Here are made-up objects, facts about them, and rows of numbers that follow some of those facts. Name the object behind each unnamed row.

There are 3 kinds of fact about the objects: kadis, klinu, klumok.
k507: klinu dreku; klumok zili
k717: kadis k543; klinu lodrotur; klumok flato
k786: klinu skugrer; klumok fibim
k543: klinu skugrer; klumok flato
k418: kadis k239; klinu skugrer; klumok zili
k28: kadis k189; klinu lodrotur; klumok tegran
k355: kadis k524; klinu skugrer; klumok fibim
k52: klinu skugrer; klumok zili
k520: kadis k642; klinu dreku; klumok tegran
k143: kadis k28; klinu dreku; klumok zili
k902: kadis k782 k998 k617 k904 k52; klinu skugrer; klumok tegran
k213: kadis k529; klinu skugrer; klumok flato
k846: kadis k609; klinu tiple; klumok zili
k345: kadis k348; klinu tiple; klumok fibim
k759: kadis k257 k240; klinu tiple; klumok zili
k403: kadis k609; klinu dreku; klumok tegran
k97: kadis k996 k507 k717; klinu tiple; klumok fibim
k215: kadis k403 k863; klinu lodrotur; klumok flato
k491: kadis k617; klinu lodrotur; klumok tegran
k38: kadis k316; klinu tiple; klumok tegran
k205: klinu dreku; klumok flato
k727: klinu dreku; klumok flato
k821: kadis k162; klinu dreku; klumok tegran
k256: klinu skugrer; klumok flato
k171: kadis k846; klinu tiple; klumok fibim
k984: klinu tiple; klumok tegran
k782: klinu skugrer; klumok tegran
k429: kadis k235 k152; klinu lodrotur; klumok zili
k474: kadis k68 k609; klinu lodrotur; klumok flato
k433: kadis k348; klinu skugrer; klumok zili
k530: kadis k189; klinu lodrotur; klumok zili
k918: kadis k213 k529; klinu skugrer; klumok tegran
k301: kadis k918; klinu skugrer; klumok fibim
k348: klinu lodrotur; klumok tegran
k769: kadis k240; klinu tiple; klumok zili
k617: kadis k774 k39; klinu skugrer; klumok tegran
k742: kadis k213 k926; klinu skugrer; klumok tegran
k644: kadis k984 k162; klinu skugrer; klumok zili
k830: kadis k88; klinu skugrer; klumok zili
k954: kadis k16; klinu dreku; klumok fibim
k642: kadis k177; klinu skugrer; klumok tegran
k316: kadis k605; klinu tiple; klumok tegran
k371: kadis k585 k918; klinu lodrotur; klumok tegran
k88: kadis k177 k64 k609; klinu skugrer; klumok flato
k41: klinu skugrer; klumok fibim
k401: klinu tiple; klumok flato
k653: kadis k120; klinu lodrotur; klumok flato
k605: kadis k189; klinu skugrer; klumok tegran
k661: klinu lodrotur; klumok zili
k356: kadis k474; klinu skugrer; klumok fibim
k863: kadis k171; klinu tiple; klumok flato
k704: kadis k240 k774; klinu skugrer; klumok flato
k990: kadis k520; klinu skugrer; klumok flato
k609: klinu dreku; klumok flato
k798: kadis k530; klinu lodrotur; klumok zili
k981: klinu tiple; klumok flato
k223: kadis k759; klinu dreku; klumok zili
k776: klinu dreku; klumok flato
k87: klinu skugrer; klumok zili
k197: kadis k303 k717; klinu tiple; klumok tegran
k709: kadis k235; klinu dreku; klumok tegran
k689: kadis k403 k87 k256; klinu dreku; klumok fibim
k603: klinu skugrer; klumok zili
k743: kadis k727 k213 k87 k915 k256; klinu tiple; klumok fibim
k267: kadis k64 k474 k825 k62; klinu skugrer; klumok fibim
k996: klinu skugrer; klumok zili
k64: kadis k256; klinu tiple; klumok tegran
k382: klinu skugrer; klumok fibim
k303: kadis k529; klinu skugrer; klumok zili
k152: kadis k585; klinu dreku; klumok flato
k255: kadis k507 k605; klinu dreku; klumok tegran
k835: kadis k401; klinu skugrer; klumok fibim
k146: kadis k984; klinu lodrotur; klumok flato
k78: kadis k759; klinu dreku; klumok tegran
k183: kadis k524 k766; klinu lodrotur; klumok flato
k816: kadis k401 k793; klinu tiple; klumok fibim
k8: kadis k95 k995; klinu skugrer; klumok flato
k802: kadis k743 k216; klinu skugrer; klumok zili
k257: kadis k28; klinu dreku; klumok fibim
k181: kadis k213 k28; klinu skugrer; klumok fibim
k362: kadis k401; klinu tiple; klumok fibim
k728: kadis k802; klinu tiple; klumok fibim
k306: kadis k474; klinu skugrer; klumok tegran
k552: kadis k929; klinu lodrotur; klumok zili
k62: klinu skugrer; klumok tegran
k456: kadis k926 k232; klinu lodrotur; klumok zili
k874: kadis k642 k904 k520; klinu lodrotur; klumok zili
k103: kadis k543 k316; klinu skugrer; klumok zili
k162: kadis k926; klinu lodrotur; klumok tegran
k585: kadis k403; klinu lodrotur; klumok fibim
k385: kadis k390; klinu skugrer; klumok flato
k120: klinu lodrotur; klumok zili
k235: klinu lodrotur; klumok fibim
k793: kadis k171; klinu tiple; klumok zili
k159: kadis k585; klinu skugrer; klumok zili
k915: kadis k87 k171; klinu tiple; klumok fibim
k94: klinu tiple; klumok tegran
k415: kadis k918 k240; klinu dreku; klumok fibim
k471: kadis k782; klinu skugrer; klumok fibim
k929: klinu skugrer; klumok fibim
k27: kadis k520; klinu skugrer; klumok fibim
k529: klinu skugrer; klumok zili
k551: kadis k181; klinu skugrer; klumok flato
k904: kadis k403; klinu skugrer; klumok tegran
k735: kadis k585 k653 k197 k776; klinu dreku; klumok tegran
k309: kadis k585 k603; klinu skugrer; klumok fibim
k431: kadis k732 k617; klinu skugrer; klumok flato
k9: kadis k146 k255; klinu skugrer; klumok fibim
k6: klinu dreku; klumok zili
k808: kadis k152; klinu skugrer; klumok zili
k766: kadis k642 k175; klinu lodrotur; klumok fibim
k926: klinu tiple; klumok tegran
k358: kadis k507; klinu dreku; klumok tegran
k774: klinu skugrer; klumok flato
k177: kadis k918; klinu lodrotur; klumok tegran
k832: kadis k171; klinu dreku; klumok fibim
k684: kadis k846; klinu skugrer; klumok fibim
k216: kadis k371; klinu skugrer; klumok zili
k524: klinu dreku; klumok fibim
k189: klinu lodrotur; klumok fibim
k283: kadis k240; klinu tiple; klumok tegran
k95: klinu skugrer; klumok fibim
k701: kadis k816 k348; klinu lodrotur; klumok fibim
k390: kadis k358 k68; klinu tiple; klumok fibim
k825: kadis k609; klinu tiple; klumok fibim
k898: kadis k162 k617; klinu dreku; klumok tegran
k68: kadis k585 k64; klinu dreku; klumok zili
k998: kadis k197 k859; klinu skugrer; klumok tegran
k682: kadis k62; klinu lodrotur; klumok flato
k732: kadis k205 k603; klinu dreku; klumok zili
k528: klinu skugrer; klumok flato
k892: klinu dreku; klumok flato
k16: kadis k358 k529; klinu skugrer; klumok tegran
k175: kadis k403 k507 k303 k960; klinu skugrer; klumok flato
k859: klinu skugrer; klumok zili
k960: kadis k348; klinu skugrer; klumok fibim
k488: kadis k16; klinu tiple; klumok zili
k118: kadis k543; klinu skugrer; klumok flato
k240: kadis k585; klinu dreku; klumok zili
k350: klinu skugrer; klumok tegran
k39: klinu tiple; klumok flato
k932: kadis k929; klinu skugrer; klumok zili
k995: klinu skugrer; klumok zili
k239: kadis k528; klinu tiple; klumok tegran
k845: kadis k8 k990; klinu skugrer; klumok tegran
k232: kadis k520 k41; klinu lodrotur; klumok fibim
k777: kadis k52; klinu dreku; klumok fibim

Some objects and their rows:
k309: 0 -2 -9 -5 3 -4 -1 -2 -3 3 11 -4 0 -3 1 -5 -3 -3 5 -28 2 1 2 1 -5 2 1 0 2 1 3 0 -8 -3 2 1 -1 -1 2 2 -1 3 -2 -2 8 1 4 -3 -1 3
k825: 0 -2 -1 -5 -6 0 1 -3 1 -2 0 0 0 -11 1 6 0 7 -3 4 -2 -1 5 4 0 -4 -4 -2 -8 -7 2 -1 0 -1 -3 8 -3 2 -2 -5 5 1 1 0 6 3 -1 4 -5 5
k390: 0 -1 -3 -3 -7 0 1 -2 2 -1 2 -1 -1 -12 1 5 -1 5 -3 3 -2 -2 6 4 0 -4 -5 -2 -9 -8 1 -1 0 -2 -2 7 -2 1 -2 -5 5 0 1 0 7 5 -1 4 -5 6
k171: 2 -5 0 -7 -5 2 1 -4 -1 -2 -1 2 2 -9 3 7 2 8 -2 6 -3 0 6 4 0 -6 -5 -2 -8 -8 2 -2 -1 1 -4 9 -3 2 -2 -4 4 2 0 1 5 2 0 5 -6 0
k701: 14 -9 2 -12 12 6 0 -11 -2 2 -9 3 10 13 8 4 -4 2 -3 4 -2 -5 -4 0 2 -10 -1 -4 0 2 -3 -3 -7 1 1 1 -5 -3 4 3 -1 6 3 0 -2 -17 8 3 -4 2
k189: 4 1 4 2 -8 8 -3 -5 2 2 5 -4 -11 0 -2 5 -3 -1 -9 18 3 -10 -7 -10 7 -2 -3 -5 -6 0 4 0 6 -7 -1 0 -3 1 2 -1 -3 0 8 3 4 -2 -5 0 3 0
k8: -7 1 1 0 3 3 0 3 3 12 -6 11 5 -2 -1 0 10 11 -10 -37 -2 12 -6 9 4 10 7 -2 10 1 6 4 2 -4 1 -25 8 8 -2 -10 6 4 4 4 -8 6 3 -16 4 -17
k528: -6 -2 0 3 -9 6 -2 1 -5 1 10 5 -5 -5 -4 -1 11 3 0 3 5 6 -4 -7 1 4 -1 1 3 -6 6 2 1 -3 -3 4 1 6 -1 3 -2 0 2 1 1 0 -3 -2 3 -22
k197: -4 1 2 1 -7 1 2 4 0 -4 -7 0 -2 -11 -1 4 0 3 -1 7 -2 -3 2 3 1 -3 0 -2 -7 -10 -1 0 5 6 -3 6 -4 2 -4 -3 5 -3 1 1 0 7 -1 7 -3 17
k358: 2 0 2 6 2 -1 -1 3 5 -7 11 1 -8 16 1 1 -1 -1 -3 16 -1 -1 1 2 0 0 2 3 3 5 -3 0 10 6 -5 0 5 -6 2 0 -1 -5 -2 0 -6 2 -7 6 -1 10
k782: -4 -3 4 5 -7 5 -3 3 -8 1 13 1 -12 -7 -5 1 7 0 3 -5 3 0 -4 -6 2 6 4 0 2 -1 5 2 4 1 -3 5 -1 5 -2 4 -3 -3 1 3 -3 9 -5 0 2 -8
k371: 3 1 6 1 1 6 0 -1 0 1 -10 -2 -3 7 0 1 -4 -3 -4 10 0 -9 -8 -5 6 -3 3 -4 -1 -2 -3 0 5 3 0 -3 -5 -1 1 2 0 -1 6 2 -5 -6 1 3 2 15
k830: -1 1 -3 -2 7 -5 0 0 -4 4 -10 -2 6 -2 1 -5 0 -3 10 -16 0 4 3 2 -5 2 2 2 4 3 -1 -1 -5 0 6 -2 -3 1 0 4 0 2 -4 -1 1 -4 5 -4 0 -6
k418: -2 3 -5 -1 7 -5 -1 1 -2 5 -9 -3 5 1 1 -5 1 -3 11 -17 0 5 4 2 -6 2 2 3 4 2 0 0 -3 -2 6 -3 -3 3 1 4 1 2 -3 0 2 -5 4 -4 0 -4
k661: 5 4 7 2 2 3 0 -3 2 3 -21 -3 3 5 0 3 -3 -2 -2 19 -1 -6 -5 -6 6 -3 -1 -3 -3 3 -3 -1 5 -3 4 -4 -4 2 1 0 -1 0 5 2 -3 -9 0 -1 3 -3
k874: 4 6 3 -1 8 -1 1 -2 5 6 -28 -4 9 10 3 -1 -6 -3 -2 4 -3 -5 -4 0 3 -3 1 -3 0 4 -5 -1 3 -2 7 -12 -4 -1 2 -2 2 2 5 2 -3 -12 4 -3 1 8
k87: -2 -2 6 4 -5 4 -3 0 -8 2 1 1 -4 -7 -4 3 10 2 7 10 2 4 -1 -7 1 4 0 2 0 2 5 1 3 -4 1 7 -2 8 -2 4 -3 0 -1 3 0 2 -6 -2 1 -30

Which object is each row?
No name comes twice in this set of rows, the named rows included.
-4 7 0 3 -7 -4 2 3 3 0 -19 -4 3 -13 -1 2 -1 2 2 13 -2 0 7 3 0 -3 -4 0 -9 -6 -2 -1 4 -1 2 4 -4 3 -4 -4 5 -2 0 1 5 3 -2 3 -3 7 => k759
-1 -3 -4 -3 7 -2 1 2 -6 1 2 0 1 2 1 -6 -1 -4 9 -27 0 0 0 2 -4 2 6 1 6 -1 -1 1 -6 5 1 0 -3 -1 0 5 0 1 -3 -1 -3 -1 6 0 -1 11 => k306
-1 4 -2 6 -2 -2 1 3 9 -7 11 2 -1 14 0 -3 0 -2 -6 23 1 4 2 0 -1 -1 -4 3 2 2 -3 -1 3 2 -4 -1 8 -7 3 -1 -2 -4 -1 -3 0 -1 -4 3 1 2 => k152
-5 0 -1 0 1 2 0 2 0 8 -3 8 4 -3 -2 -2 7 6 -5 -27 0 9 -4 4 1 7 4 -1 8 -1 4 3 -2 -3 0 -15 5 5 -1 -5 3 3 2 2 -3 2 3 -10 3 -14 => k990
3 -9 -2 -7 2 3 -3 -5 -7 2 15 3 -2 -3 2 2 5 4 4 -15 1 3 0 -1 -2 1 0 0 3 1 6 0 -7 -3 -1 6 -1 3 1 4 -2 4 -2 0 4 0 1 -2 -2 -16 => k960
-3 0 -1 -3 12 -2 0 3 0 11 -9 5 3 3 2 -2 3 5 -2 -49 -4 6 -3 12 1 9 11 -2 11 3 2 4 2 2 3 -23 3 5 -1 -6 6 3 1 4 -9 6 6 -11 0 8 => k845
2 2 3 0 -1 7 2 -3 2 1 -11 2 4 5 0 -2 -3 -2 -7 17 2 -4 -8 -6 5 -4 -2 -3 -1 -5 -3 -1 -1 -1 1 -3 -2 -2 2 1 -1 1 7 -1 -3 -12 3 1 4 1 => k474
2 3 8 10 -4 0 -3 2 5 -5 6 0 -8 12 -2 5 5 1 -3 39 0 1 3 -3 3 0 -4 4 -1 8 1 -1 13 -1 -3 3 6 0 1 -1 -3 -5 -2 2 -3 2 -13 2 0 -17 => k507
6 -11 3 -11 -1 5 1 -7 -4 -4 -2 7 6 -6 6 11 5 11 -1 11 -3 2 5 5 0 -9 -5 -2 -6 -8 1 -3 -4 3 -4 13 -4 3 -1 -1 4 4 -1 1 2 -3 2 7 -9 -8 => k816
2 2 -1 4 6 -4 1 4 7 -7 8 -1 -4 18 2 -2 -5 -5 -1 7 -2 -2 3 4 -2 -1 2 3 3 5 -5 0 6 8 -3 -1 5 -8 3 1 0 -4 -3 -1 -5 1 -3 5 -2 21 => k735
0 -3 -6 -3 -2 0 -3 -2 -4 3 16 -3 -6 -7 -1 -2 1 0 3 -19 3 1 1 -2 -3 4 0 0 1 1 5 1 -4 -4 0 2 -1 1 1 3 -2 2 0 0 6 4 0 -3 0 -4 => k181
-6 3 -1 0 -8 1 4 2 3 -3 -10 4 6 -12 -1 1 1 5 -5 11 -1 3 2 3 1 -3 -4 -1 -6 -12 -1 0 -1 2 -2 4 0 1 -3 -5 5 0 2 -1 3 2 1 3 -1 4 => k981
6 1 3 -3 1 5 -2 -6 5 6 -2 -2 -3 6 1 4 -4 2 -10 1 -1 -7 -6 -3 6 -2 0 -6 -2 2 2 0 4 -6 1 -10 -1 1 2 -5 0 2 8 3 0 -4 0 -4 2 5 => k232
3 4 12 7 -8 8 -2 -2 -1 2 -14 -3 -6 1 -4 7 2 -1 -3 38 2 -7 -7 -12 8 -2 -3 -2 -6 1 1 -1 10 -6 1 2 -5 5 0 1 -4 -1 6 4 -1 -6 -8 1 4 -13 => k120
-1 -5 1 0 -6 5 -4 -2 -4 5 19 2 -10 -8 -3 5 8 6 -3 -14 2 3 -2 -3 2 6 1 -1 1 2 9 2 2 -8 -3 -1 2 7 -1 -2 -2 2 2 3 3 9 -6 -6 1 -20 => k41

The same objects again, as new rows of numbers:
Some rows with their names:
k520: -1 -2 -9 28 -3 -3 5 -5 4 -5 7 3 -8 4 17
k759: 4 -6 -2 -10 11 33 12 -12 3 -16 -10 0 -9 -2 -9
k825: -12 -31 -1 5 -2 4 -18 -2 0 -16 -10 -13 -8 -8 -2
k609: -11 -27 -21 9 14 0 -23 -6 9 3 -15 -5 7 -2 -4
k474: -4 -23 -4 -12 0 -3 -15 8 10 -16 -14 -17 6 -3 -1
k94: -3 -9 -2 20 -6 5 17 -12 -10 -21 9 5 -12 0 13
k64: -10 -32 -11 16 9 6 -21 3 9 -21 -11 -11 -15 0 -2
k776: 3 -9 -9 6 6 15 4 -8 3 2 -12 -5 -3 -1 -6
k371: 5 -16 3 2 -2 12 0 20 5 -24 -14 -21 -16 1 -4
k832: -6 -33 9 10 0 -2 -6 -3 -9 -4 -3 -11 -1 -14 12
k782: 4 8 -19 21 -9 -13 15 32 -1 7 5 -4 9 30 10
k929: 0 -1 -16 11 -16 -27 24 6 -25 7 11 1 20 19 10
k283: 5 -6 8 13 1 28 9 10 3 -17 -6 -10 -24 -4 -2
k9: 17 5 5 -1 -14 -6 37 21 -36 2 8 -13 7 8 2
k39: -8 9 -4 13 -6 16 18 -8 13 4 1 13 -12 5 -1
k433: -8 -18 3 -11 7 -8 13 18 -22 -5 7 -12 23 10 19
k774: 7 14 -18 9 -4 -4 23 27 2 23 -7 -1 14 24 -2

Which object is each row?
No name comes twice in this set of rows, the named rows included.
7 11 6 12 -17 15 24 20 13 -15 -1 -5 -20 3 9 => k491
16 -3 -19 4 -1 6 9 3 -10 -31 -9 -14 -8 4 -9 => k28
6 5 18 12 -10 4 33 48 -10 8 9 -17 -2 16 17 => k902
-4 -28 3 -9 19 26 -11 2 5 -4 -14 -11 4 -8 -2 => k68
-2 -17 -10 9 -3 -1 -8 18 9 -24 -8 -17 -10 8 2 => k177
-1 -22 -20 7 4 -21 -13 36 -8 -3 -6 -19 14 21 2 => k62
4 -8 -14 -10 12 7 12 23 -8 6 -6 -14 19 18 -3 => k303
0 5 -6 13 -1 14 17 -3 10 12 -5 2 -5 3 2 => k205
1 2 5 3 9 32 16 3 10 3 1 3 -7 0 8 => k732
11 9 -3 -7 -12 5 26 -10 -7 -18 -3 0 -2 4 1 => k146
-10 -20 -23 -11 19 -8 -13 23 -3 6 -11 -16 26 18 2 => k87
9 -14 7 3 0 8 8 -3 -15 -6 -5 -14 -5 -10 -2 => k954
-21 -38 2 -8 8 12 -10 -19 -3 -20 -1 -2 4 -5 11 => k793
-4 -19 -23 7 -8 -17 -11 -5 -4 -34 -7 -9 4 7 5 => k348

